Each row is followed by the group that its hidden value falls in (each part has its own value, ranges and names):
[ -38  -28 -199   46  124  165  131   -5 -161  -25 -132 -292  312   37
  148  -71  316 -169 -471 -179   39  -70  -93  -44 -288   35 -427   35
  -40  115  -25  -93   14  -41  109    5  -21   41  -56  -22   -7 -255
  108  -28   74  -38 -230  207  -54   17 -145  167  189 -115  124  -85
  -13   61 -636] => Q55
[   3  115  -26 -213  155   64 -163  192  -82  -41  280 -263  155    6
  -25   -2  -74   45  -49   60  246 -141  -68   94 -174 -146 -105  238
 -126  -63 -161  225   85  -40   11   57  110  181   89  -55  -99  -26
    5  -66 -110 -180 -134   82   -4  179  -54   55  -22  -49   50  -42
 -241  -43  -47] => Q580
[-144 -209 -301  -60  -47  132  253 -132  -71 -146 -196  169  249   84
 -149  133 -204  -76 -185  -90  -11 -307  263   20 -262  148  -56 -215
   99  -51 -282 -208  231  -49  -46  157  220  -96  274   62  288  -95
  348  -36 -263 -132  102    2  -68  -49 -546 -104 -343   43  184  109
  179   18  136] => Q55
[  33  -60 -154   32 -196 -261    5   47  334   -4 -262  338  -65   46
 -170  -21 -264  339 -442   92   97  155 -119  -27   53   -3  -11 -104
   96  135  -29  139   -1    2 -100   81   72 -140  -87   52  -28  253
  191  290 -210   41  186  280   21    1  193  -23   34 -165  205 -215
  -28  -90  281] => Q939
[  -2  -32  166  127  -19  108   86 -159  -53   62   59  -47  -93 -208
   30  -41  -83   13  -19   -4 -188   -4   -4 -108 -144  -55 -109  -52
  -39  105   16  -72   38   36  -54  -22   35  -15    0 -152  -11  125
  -13   80   18  112   21  125   40  214  184  -29  227  -60  141    9
   -9 -142  -14] => Q496
[  12   15 -125 -330  -64  -78 -260   40 -135   76   95 -154  201 -123
   11   13 -219   39 -402  225  155   44 -157   12 -303  -14 -112  308
  -40 -110 -283  158  270   17    3   25  195  149  279   66 -136   40
  240  237 -142 -219 -289  203   -9   -5  -16  110 -160 -139  282 -109
 -273   60   13] => Q566
[  81  138   51 -125  -42   45   88 -148  -95  -36  -42 -115 -133 -180
  272  -11  147    3   25  125 -103  -97  -71   90    9 -130  -93   13
  -82   60   12   79  -42    4  -82   49   45   46   27 -199   37  -68
 -154  -48    0  169    9 -116  -94  265  163   77  207    9   28 -228
 -111  -87 -238] => Q446
[ 173  -40  221   73   40   38  193 -143   42   78   61 -121 -166 -198
  166   20    7  -89  -83  111 -194   27    4  100 -177 -137  -29   20
 -130  197   46  114  -60   18  -22   49  -72   74   32  -59  -24  108
 -107  138  -34  181  -27  -32 -150  216  230  142  155   32  109  -19
 -112  -99 -103] => Q675
[ -62   94  -14  -60   36  129   49  -92 -140  -14   48 -196  117  -91
   93 -156  107 -145 -225  -32  116  -60  -22   18 -188   84 -256  -44
   95   46  -48  -53   23  -50   89  -53  -32   30   59  -57   89 -272
   -3   42   40    6 -147   88  -19  187  -12   15  187 -112  265   -1
   18   64 -327] => Q214
[ -82   -8   98 -166  -26   38   65 -103  -11  -10   78   27   46  -46
    2  -90 -116   12 -129    6  -51   67  -78  -78 -125   56  -17  -79
   48  -46 -127   54  102  -19   45  125    2 -148  305  -51  -33   15
  -30  190  -34  -92   75   33  154  -18  -38  -52   45  -57   44  -28
  -59  108  123] => Q214
[ 135  -58    3  100   50  -65   62  228  153   56    8  226  187    1
 -215  140 -427  132 -279   17   61   75 -131  -19  -90  -93  -79   33
   20   51    9  236  -28 -143   13  209   13   91   35   50  -68   80
   96  222 -209  -19 -151   73 -119  -19  114  117   22 -148  247    3
  -16   42  302] => Q55
[ -46  -52  135 -121  -13   35  100  -59  101 -135   54 -155   16 -123
   66 -125  -71   81  -92   85   84  100  -41  -93 -104  -40  -51  -97
  -50  -43 -109   21   66    8   20   67   28    0  237  -72   30  157
  -38  155 -116   -8   -3   82   68  100   42  -54  128   42  108  -74
 -114   65  -84] => Q958
[ -65   41  -12  -19  -49   46   -2 -159 -138    6  -11   21   94 -117
   32 -354   98  -43  -50 -279   27 -246  -38  -66  -57  148 -138  -39
   61   46  -66   25  125  -51  134  -33   46  -70   51 -149  142 -384
   53   41   31   42  -51   32    4   74 -167  -98  -72   29   25 -129
  -26 -110 -292] => Q580
[ -67 -130 -111  -19  146  143   29   83   12 -281 -175  110  296 -103
  119 -109  178  352 -280 -427 -250   56  -87 -233   78   56 -224  -72
   20 -239  -37  182  288  226   33 -158  219 -119  -44 -180 -161  170
  310 -165  231  118 -115   50  330 -197  -82   34 -203   -9 -253  -27
  -10 -186  -22] => Q566
[-218  -23  -22 -310  -37   90   -6  -18  -76 -235  -84  -84 -121   37
  235  -89  350   82    2  -47  137   -6  104  104  252   83 -121    3
   57    1   -6  163  132  163  -62  -38  -30 -130  -68  117   95  148
 -104 -247   71   28  177   19  -75  109  -63 -211  123  -53 -367 -165
  -80   62 -392] => Q939
[ 254 -205  -33  208  377  300  -67  -90 -116  341   98 -143 -231 -356
   40   11  -49  -79 -224  151 -196 -125   70  185  -71 -115  -29   -1
    5  250   32 -153  -55  344 -286 -125    2  224 -147   74  -70  455
  168   99 -234  217 -444  341 -243  306  342   74  194   -2  203   92
  170 -330  132] => Q566
[-120  -37  -24   19   98  200  -35  -38  -67   43  113  -84   40 -174
   13  -83  -31 -131 -185  -19  127  -19   10    1 -135   36 -142 -107
   99   35   23   -5   12 -136  -68   19  -55   19   85  156  203  -75
  -74   62   12  -10 -146   41  -70  170   27  -80  130  -47  137   74
   85  -36 -124] => Q939
[ -93    8  146  -90   33  120  -19  167  -67  -69   67 -100   17  -16
   29   39  -65  -79 -172  -21   66   34 -103   18  -68   19  -19  -65
  -13  -64   23   73   83  -50  -13   35  -18   13  108  104  -81   84
 -147   39  -26  -75  -91  -33  -40   34   45 -109   63 -177  -29  -61
  -27  109  -71] => Q446
[-122 -211 -321 -119    2  194  291 -123  -87 -135 -200  193  320   47
 -200  202 -180  -52 -326 -117   36 -357  365   59 -326  108   -8 -188
   92   -3 -345 -274  287  -13  -66  144  192 -116  256  226  356  -72
  400  -64 -198 -183   81   17  -58 -115 -559 -158 -348   84  208  283
  273   42  155] => Q55
[   5  -47  -54 -166   66  -55  138  -35   88   -9  231   -5  257  -56
  -53  -33  -50  193    5 -119  183 -119   16 -193  -61 -216 -253  300
  -16   15  -96  172 -105 -155   95  238   -4  130  -53  -77  136  -55
   36 -221 -174   67   67   13   11  -97   97   77  142  -52  164  -93
 -142  121  -16] => Q580
[-155 -151  129 -159  -69   37  122   26   67  -83   30 -115  -53  -81
  -53    3  109    2  -38  -91   -4  122   32 -197    5    2  136 -140
   58   -2   39  -52   37   21  140  -70 -104   66  138  138   49  308
 -198   48  -28  148 -112  104   77 -117  122 -213  192  102  -33  -31
   18   45  -52] => Q675
[ 332 -182 -250   -3  368  327  -96  -40  -91   68 -206   56  -52 -324
  259  156   45   37 -242  146 -142 -322   45  231   -5 -347   38   66
 -169   14  -97  -99   72  169 -437   54  248  215   -1   63  -81  117
  167 -179 -349   92 -418   -1 -339  203  -37   76  -40  -91   -7 -163
   69 -119   16] => Q675
[  10   87 -241 -188 -211  -48 -169 -197  197 -139 -142   80   48   19
  -15  -95   88  247 -409  -57  -34  -50 -123  -68   87  -24  -68  -15
   14   90 -206  173   94  117  -59   96  143 -300   16   88  156  377
   85  -12  -10  -64  403  308  250  111   63  -94  -95  123 -397 -225
 -270 -209 -113] => Q476
[  63 -126  -95   46   80  137  -50    6 -183   88 -184  116  175 -205
 -191  214 -213 -156 -358  142   16  -96  199   89 -190  -71  -17  -63
  -38   56 -108  -31  300  -12 -159  -46   88  183   51  311   69   39
  203   90  -48 -104 -306  225 -370  249 -172 -169  -76  142  246  318
  144 -209 -107] => Q675
[ -55   17  178  -21   63  -29  154  -93  146 -216   -8   10 -136   68
 -181  -28 -231   71  229   70  197 -402  197  -53 -220  100    4  -14
   59  117  -95  182  137  187   73   42 -342 -135   26   85   12 -132
  226  -62  -24 -122   78 -240   15   65 -257 -129  -55 -181   47  106
  201   87   -5] => Q939
[ 103 -198 -283  455   18   92  303   85 -274  290 -146  145  286 -263
   75  111  168  -31  -17 -120 -116  128    8   -1  343  117 -328 -190
  -44  261  268  -83  -28 -242   64  130    5  116 -243 -254  195  -62
  -62  229 -154  333 -274  177 -407   42   63  179  138  480  104  -26
  230 -536 -261] => Q566
[ -36   -9 -130 -231 -158   76   77 -241 -302   19  118  121  189  -36
  114 -277  141 -145   74 -170   30 -156  -69  -35   62  215 -259    7
  172  165 -160   76  139  -95  223 -112  123 -154   23 -273  178 -432
    1    3   51  -51   87   -3  140  -18 -195  -26 -102   53   64  -61
  -63   -3 -168] => Q496
[-166  -28   52 -100  -54  165  -73 -107 -148   -4  113    0    5 -164
   43  -35  -32  -58  -45    6   50   12  -12  -66   -2  -20 -116  -72
  135   77  -22   28  -67  -79   -1  -81   13  -22   41   36  118  111
  -93   26   25   24  -34  105   15  174  173  -77  212  -44   92  -43
   41   38 -200] => Q939
[-103  -47   35   -3  -56   78  146 -143  -48  -47  -12   88   51 -129
   32 -227  121   23   66 -335 -102  -42   -6  -52   -2  193  -63  -90
   60   -4    8   52  -22  -85   81  -19   30  -67   56 -194  209 -209
  -16   40  -56  145  -14    9    0   30 -115    9  100   99    1 -156
    0 -108 -142] => Q446
[ 109  -79 -111   78 -191 -202    6   88  342  -44 -196  188 -111    2
    3   30 -142  272 -313  135  142  -18 -125   10  -32 -187  -20  -62
 -131  131   18  150  -18  -62  -61  143   73 -134  -69  -13  -68  137
   82  210 -216   27  176   97  -69  114  113   20  -44 -124   48 -360
 -143 -117   35] => Q580
[ -95  -80  106 -104  -14   66  106  107  -22 -141  180 -113 -181   37
  -12 -116  -27 -131 -134   -1   11  -15   65  120  -11  -74  -23 -241
  186   50   52  -68   30  134   45 -119  -68  115   63    2  -37  241
 -127   37 -111  103  114   99  141  117   79 -152   52  -52   35  -57
  -19   21  210] => Q580
[ 107 -105  -65 -153  -26  -14  172 -234  104  136   34  -45   62   65
   52  -48  -43  -61 -240   60 -189   54 -142   31  -49  175    8  -93
  -30   74 -225   42  -27   24   35  304   90 -277  305 -122   36  167
   19  199 -260  -25  121  106  -35  -20   25   97  -66   70  -12 -183
 -228  -20   63] => Q958
[ -47   50  166 -129  -40   74   -2 -144 -170 -137  -47   62  -29 -107
   42   27  -85 -128 -113   42   16 -168  133   85 -105  -82    5   55
   12  113  -86   58  135  -28  -37  -23  -78   16   22  131   21  -44
  -35  -48   14  -81   35  -22 -161  183  -64 -103   93  -64   20   13
   -7   89 -263] => Q55
[-249 -104 -111 -218 -168  -23   42  -52   95 -142 -138   57 -155    2
  161 -152  157  228 -123    2   95   58   -6  -19  132    5  -74 -104
  193   92   46   41  -78   34  -23  -27   69 -101   41    4  101  150
  -43  -30  -29   82  202  110   95  -53   63  -49  228 -164  -68 -240
  -47  130 -156] => Q939
[-135   42  128   70  204   60  239  -16   37  -98  -95 -116  -15    3
  -54    2 -134   38   66 -177 -205 -133 -136 -158 -314  175  -31  -84
  -80 -133   63  217  -37  -12  -39  123   12   37  135 -136   53   13
   68   17  114   66 -153 -200   28  -16  -99  137   20   24   57   29
  119 -163   10] => Q566
[ -66  -63  -16  -26 -123  -66   48   14  142  -80  -11   98 -108  -81
  174  -15  -54  154  -83  132  104   52  -36   24   35 -175  -71  -28
   15   60   88  124  -19 -156  -54   77   43  -22   41  -66  -40  -22
 -100   39 -103   38  213  -83   -6   37   74   27   47 -177   64 -183
  -91   24   13] => Q214
[ -86  112   61  -77   23  -42 -181 -218    9   45  167  -16  152 -127
 -198   42 -108   88  -11  -96  -36  -69  -76 -375   36 -101   12  136
   99  -10 -164  125  -80   46  164  143 -398 -127  118   77 -114  257
   40   93  -58   98 -128  125  172  -22  305  -62  141   84  -47 -254
   76  -48 -132] => Q368
[ 177   65 -126  -57 -215 -195   -4  -72  314  -49 -102  118 -213   52
   53   46    9   94 -352  121  119  -33 -116  145  -57 -172  -17   28
 -153  215  -66  266  -34  -12  -73  140  -54 -222 -132  112   92  195
  -29  222 -130   71  315   89  -43  295  186   -7  -95   48  -86 -397
 -201 -215    8] => Q496
[ 106 -100   81  -63  -90  -37   70   61  302 -190 -107  153 -152  -35
   55  -82   36  243 -155  -39  250 -238   24   57  -40 -340   54  -47
 -169  202  -46  170  -83   42    0  -17   13 -102 -132   87   12  104
   26   20 -131   30  212   -4  -20  136   61 -127  -41  -54  -87 -275
  -48   54 -210] => Q939
[  79  201 -113 -169  -62  -13  -82 -225 -119   62   99 -269  186   32
  -51 -143  -19  -25   11  150 -189 -209 -201    3 -162  160 -137   97
   95  132 -202   80   -6   29   76  -49  139    0  170 -438 -147 -391
  128 -173  -10 -229   13  102  162   84 -117  275  179 -147  143    1
 -353 -153 -232] => Q675
[  13   41 -140  117   29  102  140 -155 -318  253   92  -81   88 -142
   -6 -232  159 -131  117  -92  112 -147  -48   20  -40  291 -274   35
  -45  257  -48 -139  141  -88  -48   -4  -77  -53 -157 -245  187 -474
   13  140  -88  -73  -30  118  -39   67 -181  -34  140  113  201    4
  156 -322 -142] => Q939
[ -83  -60 -142  186   55  241   39   69 -230  136  -51 -191  200 -236
  107   22  148  -74 -278  -50   28  -13  -43   -6  -99   83 -254 -163
  -16   35   72 -245   20  -66   -9   55  -64   -7   78  -36   51 -145
   44  177  -50   42 -357  129 -154   91   -7   72  229    4  150 -111
  172 -131 -413] => Q368
[-136   12  108 -158  -96   46   45  -85 -136  -80   64  -95  -15 -114
  181 -113  128   19  -30  -77  -34   27   24   78  143   64 -152   48
   37  -38  -16   95   93   91  -34   81 -103  -73   83  -33   54   23
  -43  -45  -31   71  138  -27  -88   71   33  -75   85    0 -161 -206
 -100  -22 -302] => Q496
[ 108  -32  -78 -158  -90    6   47 -118   54  130   57 -102   46   72
   36  -15  -42  -26 -154  163 -215   70 -188  173 -103  198   -6  -33
   12  135 -169  152  -23   14  -35   50  209 -167  228 -222  -82  -85
   59   61 -115 -167  114   74   19   37  -27  215   10 -121   66  -23
 -333 -108   19] => Q368
[  89   58  -47 -289   -8   55 -243  -42  -87  218  457 -361   85  -15
  -80   42  -98  -70  167  197   86 -281   -3  109 -379   28   -1  330
  -88  -23 -326  158  134  101  192   63   71   -9  375 -151 -149 -242
  164   25 -189 -231 -227   61   -5  235 -170  118 -122 -155  128  -50
 -379  -35   31] => Q476
[ 120  191  -22  102  113  -60 -158  247  110  -27  -98  112   74   96
 -181  193 -339   10 -340  172  141  -76 -191  -41  -45 -159   46 -132
    6   51   36  218   37 -147   69  123  -40   19   -6  103 -253  130
  -94  189  -19  -56 -216   52  -73  207  176  -30  -27 -146  113  -29
   33  -52  135] => Q476
[ -66   96   55  -91  -72   66   34 -134 -168  -19    5  -11  137 -109
  106 -236  117  -60 -124 -201   11  -25  -57   -9    3  186 -137  -35
  101   47  -91   41  110  -83  112 -112   69  -73   24 -129   86 -306
  -24   35   83   52  -39    7   14   50   13  -68    8  -64  148  -37
  -23   -8 -286] => Q675
[-136 -151  -81 -113 -263   82   43  -61 -156    5   98   48  -18 -117
 -110  -20  -41 -159 -252  -80  -23   63  138  105   44   87  -50 -167
  280   83  -56 -195   58   76   -3 -239   68  124    6  120  234  257
   47   88 -210  136  106  305   28   75  100 -204  -33   91  217   -8
   83 -114  113] => Q214
[-104  -73 -121 -320  -89  -40  -17  -42    6 -124  -88  -22   82   63
   81 -152   -7   60 -361  116   37  104 -137  -14  -90    7 -180  -26
  148   46  -96  168   64   18   36 -107  259   26  120  -63  -43   68
   81   -4   66 -133   63  229  121   -1  -37   70   87 -132  124  -10
 -250  112 -142] => Q496
[-135 -134  135 -149 -151   64  139 -210   27 -169  -96  222  -34    8
   22    0 -106   36   97  -49  106 -311  245  -62  -58   19    2  -21
  110  106 -155    3  120   26   80   95  -93 -266  120  144  104 -171
  116 -147  -76  -70  206 -208 -104  -29 -212 -246  -48 -317  -12  -40
  109  376 -210] => Q580
[-198  -89  -16 -140   50   91 -132   23  -20  -31   60  -24  -18  -93
   79 -108  -18  113 -260  -32   27  149 -115  -34   42  124  -98  -29
  166  -81    9  118   28  119  -50  -35  -46 -100  107   65  -84  273
   77  106  -32  -26  -84  144  105  -61  115   16   96 -162  -54 -151
    8   32  -14] => Q476
[ -92  -79  179  -93  -58   56  163 -137  -25  -32  122  -28   31 -131
   20 -108  -41   35  -10 -103 -104   80  -33 -107 -106    0  -63   -8
   -8   36  -66   39  -14   -7   52   98  -77  -62  200  -97   61  102
  -44  157  -68   16   88   71  110  -23   31   20  197   79    3  -96
  -67   44  -55] => Q496
[ 124 -110 -109    1    0   45  354 -293   43   55  -30  -84   85   -8
  189 -228   50  -37   47   50 -346   76 -154   52  146  303 -152 -209
   81  176  -44   68  -74  -72   -9  294  200 -102  271 -408  213  -34
 -104   18 -228   50  234  -20   -3  -86 -113  276   63  177 -128  -15
 -283 -124    4] => Q368
[  90 -129  -28  150   79  173  197 -234 -235  378  184   30 -124 -256
  -16  -82  -29 -137  269  100  -97 -152  -44 -122 -136  136 -295  -44
    0  282   99  -65   -5   15  -21   66  -95  -73  -86 -244  191 -170
  -13  174   13   77 -152   62  -38  212   41   38  324   78  219   87
  185 -258  135] => Q580
[ -57  -22  187 -202   20    2   52  -59   24 -128  117 -166    7 -194
   95  -87   87   72  -72   27  196   87   62  -28   78  -25  -57  113
  -51  -12  -57  129   73   60   -7   56 -230   39   18  136   76  214
  -79   -6 -114   42    2   24  -94   20  142 -110  166  105  -51 -109
  -61   44 -285] => Q446
[ -41  -40   31  -30  118   23   74  183   70 -108   60   68   82   45
   -9  -22 -178   69 -143   12  165   42  -62   30   12  -83 -118  -30
   27    6   35  181   14 -169  -68  144   49   79    4   15  -29   18
  -95  -30 -129  -79   70  -32  -40   -8   -2   -6   56 -181   62    2
  -57  112  130] => Q939
[-114  -22   39 -181   64   -3   27  -36  -44  -86   -1  -68  -11  -31
  121 -203  -61  -67 -278   16  111   19  -88   17 -162   94 -191    8
  121  -59  -14  121   23  -32    6   60   11   66  116   13   32  -51
   19   76  -69   -4 -120   23  -67   43   -4   66  112 -227  185 -159
  -90  221  -98] => Q939
[  44   -3   57   -2   54   22   11   81  171 -202  -18   76 -158   -1
   87  -91  -29  103 -147   32  207 -180   20  164  -14 -327   55  -57
  -66  218   -4  159  -48  -54 -105  -39  -17   25 -104   71  -67   52
  -93   -6 -108  -46  240  -38   31  139   20  -64  -46  -89  -70 -123
  -21   -6  -65] => Q939
[-139 -101  -61   20 -218  108  220  -29  -70  -14   -3   29   88  -45
 -156   76   30 -104 -177 -341 -232   59   65   81 -121  244  -35 -180
  100  -29  -29  -81  -16   -6  -15 -127  119   12   24  -13  314   83
  100   54 -106  174   83  149   -5   54  -34  -46  -47  171  142  -22
   71 -284   46] => Q476
[ -22   32   43   86   51  103   89  165  -26  -57  -15   37  101  106
 -124   54 -303 -149 -163  -45   -6   -2 -146   56  183  229  -25 -269
  281    7   42    5  -67  -54   -9  145 -120   32  108   73    7   94
  -88   66 -288   38 -107  -97 -107  -88  105  -67  -18 -239   88  -69
  182  155  141] => Q675
[ -74   23   51   -1  -43  -37  -11  -50  132  -83   -4  -75   58   -6
 -130  175 -129  -23  -35   -5  -97  110  -87 -304  -20  -28  119  -51
   79  -80  -39  -16   22  -71  122  139 -268  -16  234   79 -131  192
 -137  115 -140  124 -193   15   85  -58  154  -91  158  -71   34 -203
   22   54   61] => Q958
[ -91 -209 -102 -100  103  109   17  -64   73  -44  -13   53  154 -201
   41   14   85  142  168 -251 -146   80  -85 -298   90   59   69   14
    3 -241  -31  154   29  -81   27   84   33   31  248  -47   88   65
  -11  -30 -137  204 -352  -97   22 -193  -57    2  -26  150 -114 -205
   15  -92   36] => Q368
[  29    1   67    6  130   33  -33  152  118  -46   44  -95  -82   22
   63   23  -74   31 -197  139   86   29 -106  120  -99 -106   43  -67
 -111   64   26  150  -20  -75  -68   74   13  -14   51  -15 -199  117
 -122   97 -103  -96  -27   31  -57  152   68   72   95 -144   -5 -105
 -142  -34    5] => Q368
[-203   -7  -17 -113   -6   19   58  -45  -97 -135  -61  -63  -87  -30
  162  -58   79  -16  -15   63  126 -108  152   95   50   35  -97  -69
  101   -3   31   36   93    9   17   77 -104  -24   94   15   48  -58
  -30  -35  -39   65   12  -64 -185  144 -114  -70   74  -52  -11 -138
   30   34 -263] => Q55
[ -67   99    0 -244  125   73 -108  142  -82  -67  274 -288  168  -56
    8   -9  -61   53  -35    7  245  -17  -70   40 -207  -90 -102  308
 -139 -116 -163  199  111 -103  -38   80  101  228  140   -2   19  -17
  -40  -29 -124 -164 -141   70    5   90  -71   51   39  -16   84  -28
 -225   -2  -39] => Q958
[  36  -40 -165 -143 -166  -17  -39  -11  220  -64  -57  -59   18   12
   67  -53    9  162 -392   97  -91  145 -178  181    8   14   39  -79
   -3  120  -94  161  -14   -9 -133   42  225 -119  179  -26   43  188
    7   79 -107 -140  259  185   96   17   14  137  -11   39 -159 -103
 -361 -205  -49] => Q496
[-166 -177 -250   -9  -19  195   71  -40  -34  -37   58   27  106  -38
   20   18  -68 -179 -247  -50  121    1   95   73   13  129 -158 -195
  222    2  -36 -116   50 -182 -121  109   73    0  114  213  364   66
  -33  -31 -253   11   94   26  -87    9 -110 -129 -136  -45   83   19
  102   16   95] => Q446
[ -47   16   14  -35  -35   90  121   41  -87 -148 -164  -77   21  -60
  292   23  276  -18  -48   15  -45  139   59  124  342   80 -192 -111
   51    1  147  137  178    5  -34   51  -25  -11  -30   18   46  -42
 -210 -189   98  166   52 -114 -258  132   15 -121  100  -22 -237   -5
  -72  -48 -406] => Q476
[ -99  -10   23 -279  -75    0   81 -204 -144   20   10  -12   69  -41
  122 -134   66   -4   29  -46   -6   28  -75 -101  -41  250    0   92
  -46  -55 -205   13  243  -64   44   98  125 -164  221 -140   22 -141
  -50   77  -91 -112   53   -7   49 -140 -169  -95  -35  -44   20 -104
 -111   86  -16] => Q214
[-113  -80   54   74  -87  141  125 -135  -60   71  110    0  -91 -132
  -62  -40   48  -73  122 -196  -81   66   64  -77  -63  166  -84  -18
   24   90   26  -64   94  -55  -77  -51  -21  -43  -65    5  265   -4
 -105   26  -22  120   73  107   12  134   23 -193  183   12   60   49
   63 -194   89] => Q496
[-202  -60  119  -89  -79  142   76   90   -6  -62   83 -110  -25  -51
  -57   -3   82  -64  -16 -265 -136  181   -6    2   46  175  129 -132
  136 -119   50  -20   56    1  -11  -83  -54   62  198  122  107   91
 -183    9  -53  136  -55    6   52  -89   30 -207   83  -20  -69   -8
   30  -42   63] => Q476
[-111   20 -207  -39  132  -60 -142 -238   35    7    7  159  248 -139
  -69   57   -1  263  124 -253 -211   37 -139 -524  295   -6   -7  117
  129 -249 -124  142    1  -21   74  206 -193 -130  103 -154 -135  233
   85  -50 -143  298 -217   17  211 -219  220    1  -21  120 -113 -400
  118 -204  145] => Q675
[ -53  -50  104 -100 -151   61  202 -119  -86   22  122   -9   73 -149
  137  -90   52   23  -28  -75 -161  174  -90  -16   57   96 -143  -45
   50   50  -16   50    6  -38   39  107  -33 -110  187 -163   95    2
 -105  136  -48   52  180  -22  111  -90   75   61  138   61  -42  -96
  -92    6  -43] => Q476
[-128  -21  107  154  -30   76  177  -21    1  -33   44   23  161 -137
 -200  105  -64  101   59 -294 -234  -51   75 -122 -239  -33  -19  -56
  -50   23   34  162  -74  -59  129  -74  -32   30   60 -128   91  -10
  126   69  178  125  -65   52   54  112  -31  118   87  289   93  141
   83 -372 -159] => Q958
[  35 -181 -203  480   30  278  263  247 -195   82 -173  -65  370 -203
   83   34  249   31 -231 -307 -122   10  -27   -1  -34   59 -432 -313
 -124   74  179 -204   51  -39   84  -14   73    5  -83 -268   48 -239
  174  196    7  175 -306  164 -126  107 -149  147   83  189   67  -51
  210 -366 -439] => Q939
[ 165   13  238  -51   21  -65  130   96  101 -224 -123  128 -206   96
   85  -56    8  -91 -278   16  222 -256   81  264 -122 -336   -1   21
 -197  244  -33  261  171   78  -79  -68 -155   -5 -236  242 -167  -87
  -34    0   12  -87  318 -143 -133  186  -82 -242 -244 -147  -79  -70
   12   76 -193] => Q675
[-116    1   40 -103  169    4  -58   36  -34   -8  170  -43   44  -82
  -18  -15  161  167   24 -161  104    4   49 -100  287   16 -182  157
   21 -109    8  274  126  246  -32   81 -397 -134 -178  129  -97  215
   84 -147   45  137    1   -9  -19   -7  183 -200    5   57 -251 -156
  125 -212 -129] => Q368
[  17   55  -87 -182   86  147 -112  516 -203    3  323 -285   60  192
  -31  175  138 -131 -108 -106  158 -185  -42  267  103  -92  -39  -20
  -32 -118  -20   13   81  163  139   23    1  119    2    9 -224  181
 -136  -84 -232   55 -196   64  -51  151   55 -143 -166  -91 -190 -299
 -106  -49  117] => Q368
[ 177   11  155  -17   54  -41   53   10  211 -110    4  -83  -96   38
  -16   14   -5  -70 -252   93  206 -161  -41  -48 -234 -352  -85  -47
 -212  188  -79  241  -46   77  141   56 -198  -49  -76  173  -87  253
  -48  189   -6   52   23   96  -27  353  180 -114  -26   75  -15 -185
  -50   35 -266] => Q368
[ -18 -123  118  -60 -261   41  218   20   88 -355  -48  341   66   11
    4 -109 -156  110 -164 -159  135 -205  244  132  220 -156   61 -235
  293  197 -123 -178  107   14   74 -119  -28  -76    5   55   11  -98
   59 -133 -290   -4  477 -149  152 -230  -92 -278 -219 -301   58  -27
  140  361   82] => Q476
[  72   13   80   83 -135  -37  169  381   -3 -171   26  112  -75  167
    9   43   14  -58 -458 -107  154 -135  -36  266  193 -233   18 -295
   91  295  134 -107  -52   57  141 -132 -213  -48 -292   36 -274  181
 -144  122 -152   84  269    1   98  -73  243 -128 -126 -137  -25 -281
  151    7   35] => Q55
[ -77  -36   50 -111  -21   -7  -64   17   -6   29    5   87  -53  -65
   34   54 -180   16 -250  117  112   69 -151  -63  -81   30  -57   55
   32   39   27  133   23  -83  -43  101  -76  -98   26  127  -58  138
  -47  161  -44  -84 -102   21  -73   -6  154    7  161 -237   98 -162
   -2  125   10] => Q496
[-136  -73   77   55  -89   77   90   46   69 -131   81 -149   79 -105
  -66  117  -85   -7   32  -69 -112   73   -9  -68 -107   73   46 -100
   74   -9   60   89  -54 -104   67  -70  -78  108  166   -5   64   79
  -40    4  -45   57  -92  -81   44  -56   19   99   63   48   46   31
  -19 -130 -104] => Q368
[ -34   -8   37   27 -100   -2  106  298   11 -189   50   53  -32  142
  -29   40 -127 -100 -259   47  201  -15  -65  133  137 -124  -46 -289
  169  175   95   -9   -7  -58   68  -66 -155   35  -84   78 -136  125
 -174  112 -150  -10  189  -46  109  -40  121 -141  -83 -160   44 -128
  124   94  110] => Q939
[ -57  -48  -65  -19  169  365  -77    7 -205  139  306 -272   43 -263
  -48  -60  112  -54   33 -150  208  -86   44    7 -171   93 -261  203
 -160  -52 -119 -156  237   76 -343   17  -20   55 -103  163  313  -36
   31 -106 -140 -118 -105  168   -8  204  -83 -284  166  -39    6   63
   94 -213   36] => Q580
[-133 -291   63   84   14 -117  342  -91  295  -34 -332  191 -178   16
   42 -187 -106  292 -295 -122 -105   66   30 -221 -140  227 -198 -151
  171  -11  130   21   32  230   36  163   -5 -172   21    3   16  233
  305  132  -57  251    9   78  -41 -195   52    8  146 -410  183 -108
  133  256  143] => Q446
